Below are the code and all the weights of a small trained network. Each question names an input and a target symbol and asks about switching units off, where a switched-off unit gives its printed mean instead of its output.

import numpy as np


def w(rows, s, z=0):
    codes = np.array(rows[::2]) - 128.0
    scale = np.full(codes.shape[1], s)
    scale[-1] = z or s
    return codes * scale


def norm(h):
    return h / np.sqrt((h * h).mean(-1, keepdims=True) + 1e-5)


def f(y):
    return y / 2 * (1 + np.tanh(0.7978845608 * (y + 0.044715 * y**3)))


def softmax(a):
    e = np.exp(a - a.max(-1, keepdims=True))
    return e / e.sum(-1, keepdims=True)


def log_softmax(a):
    a = a - a.max(-1, keepdims=True)
    return a - np.log(np.exp(a).sum(-1, keepdims=True))


def net(x, mask):
    ids = ['γζηξφψ'.index(c) for c in x.split()]
    T = len(ids)
    res = E[ids] + P[:T]
    r = norm(res)
    for j in range(3):
        rows = slice(3 * j, 3 * j + 3)
        q, k, v = (r @ M[0][rows].T for M in (Q, K, V))
        z = softmax(np.where(np.tri(T) > 0, q @ k.T / 3**0.5, -1e9)) @ v
        o = O[0][rows]
        res = res + np.where(mask[j], z, o[:, -1]) @ o[:, :-1]
    y = f(norm(res) @ A[0][:, :-1].T + A[0][:, -1])
    res = res + np.where(mask[3:7], y, B[0][:, -1]) @ B[0][:, :-1]
    return log_softmax(norm(res)[-1] @ U[:, :-1].T + U[:, -1])


Q, K, V, O, A, B = {}, {}, {}, {}, {}, {}
E = w([
[62,174,101,37,42],'γ',
[209,189,93,118,66],'ζ',
[187,74,204,75,144],'η',
[225,178,138,210,139],'ξ',
[131,86,65,132,135],'φ',
[76,248,67,104,157],'ψ',
],0.014)
P = w([
[42,20,226,233,1],'0',
[109,104,119,196,14],'1',
[102,85,127,182,77],'2',
[146,60,137,172,128],'3',
[180,10,72,107,154],'4',
[192,50,37,86,182],'5',
[232,66,26,53,238],'6',
],0.0065)
Q[0] = w([
[80,212,201,134,100],'H0',
[249,114,91,141,105],'H0',
[128,154,138,81,136],'H0',
[185,116,20,166,108],'H1',
[72,171,79,182,79],'H1',
[195,96,66,138,147],'H1',
[27,149,136,164,144],'H2',
[65,85,119,76,94],'H2',
[155,67,181,186,117],'H2',
],0.015)
K[0] = w([
[93,80,191,183,74],'H0',
[140,117,69,99,242],'H0',
[155,122,106,151,105],'H0',
[159,182,98,93,216],'H1',
[103,191,155,137,118],'H1',
[154,129,136,95,174],'H1',
[93,128,164,108,1],'H2',
[108,175,175,142,89],'H2',
[82,116,92,144,131],'H2',
],0.015)
V[0] = w([
[71,252,124,21,123],'H0',
[106,98,105,48,72],'H0',
[221,218,238,57,133],'H0',
[242,159,144,190,123],'H1',
[166,109,94,103,78],'H1',
[80,215,111,144,126],'H1',
[196,114,131,85,32],'H2',
[85,80,176,54,122],'H2',
[196,177,226,57,119],'H2',
],0.011)
O[0] = w([
[94,86,193,189,109,36],'H0',
[84,113,102,131,182,164],'H0',
[125,152,213,73,113,7],'H0',
[103,108,137,67,160,154],'H1',
[116,152,137,113,170,178],'H1',
[137,65,185,139,124,116],'H1',
[76,159,96,127,157,195],'H2',
[73,81,136,8,161,101],'H2',
[146,146,159,83,121,63],'H2',
],0.015,0.012)
A[0] = w([
[83,210,97,56,135,117],'N0',
[254,210,96,92,85,252],'N1',
[99,98,149,10,75,50],'N2',
[136,40,142,224,79,159],'N3',
],0.0095,0.0012)
B[0] = w([
[193,127,152,240,160,253],'N0',
[32,65,142,117,3,220],'N1',
[207,93,192,71,149,141],'N2',
[170,39,206,201,106,174],'N3',
],0.011,0.0058)
U = w([
[31,88,130,110,119,91],'γ',
[126,208,151,168,121,59],'ζ',
[179,101,146,50,128,254],'η',
[172,140,116,92,3,165],'ξ',
[170,87,1,115,105,86],'φ',
[217,34,146,170,94,168],'ψ',
],0.0097,0.0028)

Each question gives the input, a string of symbols that net reads in full, and the target symbol t.
The units are the heads (3 rows each of Q, K, V and O) and the neurons (one row each of A and B). Each row of codes is followed by its name. A weight is (code - 128) times the scale printed after its matrix; where a second scale follows, it is the last column's (O, A, B and U).
mask holds one flag per unit, heads first, then neurons. A switched-off unit (its flag False) gives its mean, the last column of its rows in O or B, instead of its output. The means were averaged over made-up inputs and are rounded, as every weight is.
A unit's drop is (log p(t) with every unit on - log p(t) with that unit switched off) / (log p(t) with every unit on - log p(t) with every unit switched off).
The circuit of an input: a set's keep is (log p(t) with only the set's units on - log p(t) with every unit switched off) / (log p(t) with every unit on - log p(t) with every unit switched off). Starting from all 7 units, units are removed one at a time, each time the one whose removal leaves the highest keep (on an exact tie, the one counted first), for as long as the keep stays at least 0.8.
units of the circuit, in order: the units of the circuit, biggest drop first
top k neurons: the k neurons with the biggest drops, biggest first
which heads matter: for each layer, one digit per head in row order, 1 if its drop is at least 0.15 and else 0, layers parted by /
drop when u is switched off: that unit's drop, to one decimal
input φ ζ η ζ, target η: units of the circuit, in order -> [H0, H2]
input φ ζ ζ γ γ ξ ζ, target ξ: top neuron -> [N1]
input ψ ζ ψ γ ζ, target ψ: which heads matter -> 100
input ζ φ φ ψ, target ζ: which heads matter -> 101
input ξ ξ ζ η ψ ζ ξ, target ψ: which heads matter -> 100
input ζ η ζ, target η: units of the circuit, in order -> [H0, H1]
input η ψ η ξ ζ, target ξ: units of the circuit, in order -> [H2, H0, N1]
input φ ξ ξ ζ ξ η, target ξ: which heads matter -> 101
input ξ φ ζ ζ γ γ, target ζ: units of the circuit, in order -> [H0, H2]
input η η φ ψ ψ, target η: units of the circuit, in order -> [H2, H0, N2]
input φ ζ ψ ζ γ, target ζ: which heads matter -> 101
input γ ζ ξ ψ γ ξ ψ, target ψ: units of the circuit, in order -> [H1, H0]
input γ φ ξ ξ ζ γ, target ξ: which heads matter -> 101
input ψ φ γ ψ, target ψ: units of the circuit, in order -> [H1]
input γ η γ ξ γ, target η: top 3 neurons -> [N2, N1, N3]
input ζ ξ ξ φ φ ψ, target ξ: which heads matter -> 111
input γ η φ ζ ζ ξ, target ξ: which heads matter -> 101
input ψ φ γ, target ψ: units of the circuit, in order -> [H1, N3]
input ψ φ ψ γ φ γ, target ψ: drop when H1 is switched off -> 0.7
input ζ ζ ψ, target ζ: drop when H2 is switched off -> 0.1
input φ ψ ζ ζ γ ζ ζ, target ζ: drop when N2 is switched off -> 0.0
input ζ φ ζ φ γ ζ η, target η: units of the circuit, in order -> [H0]
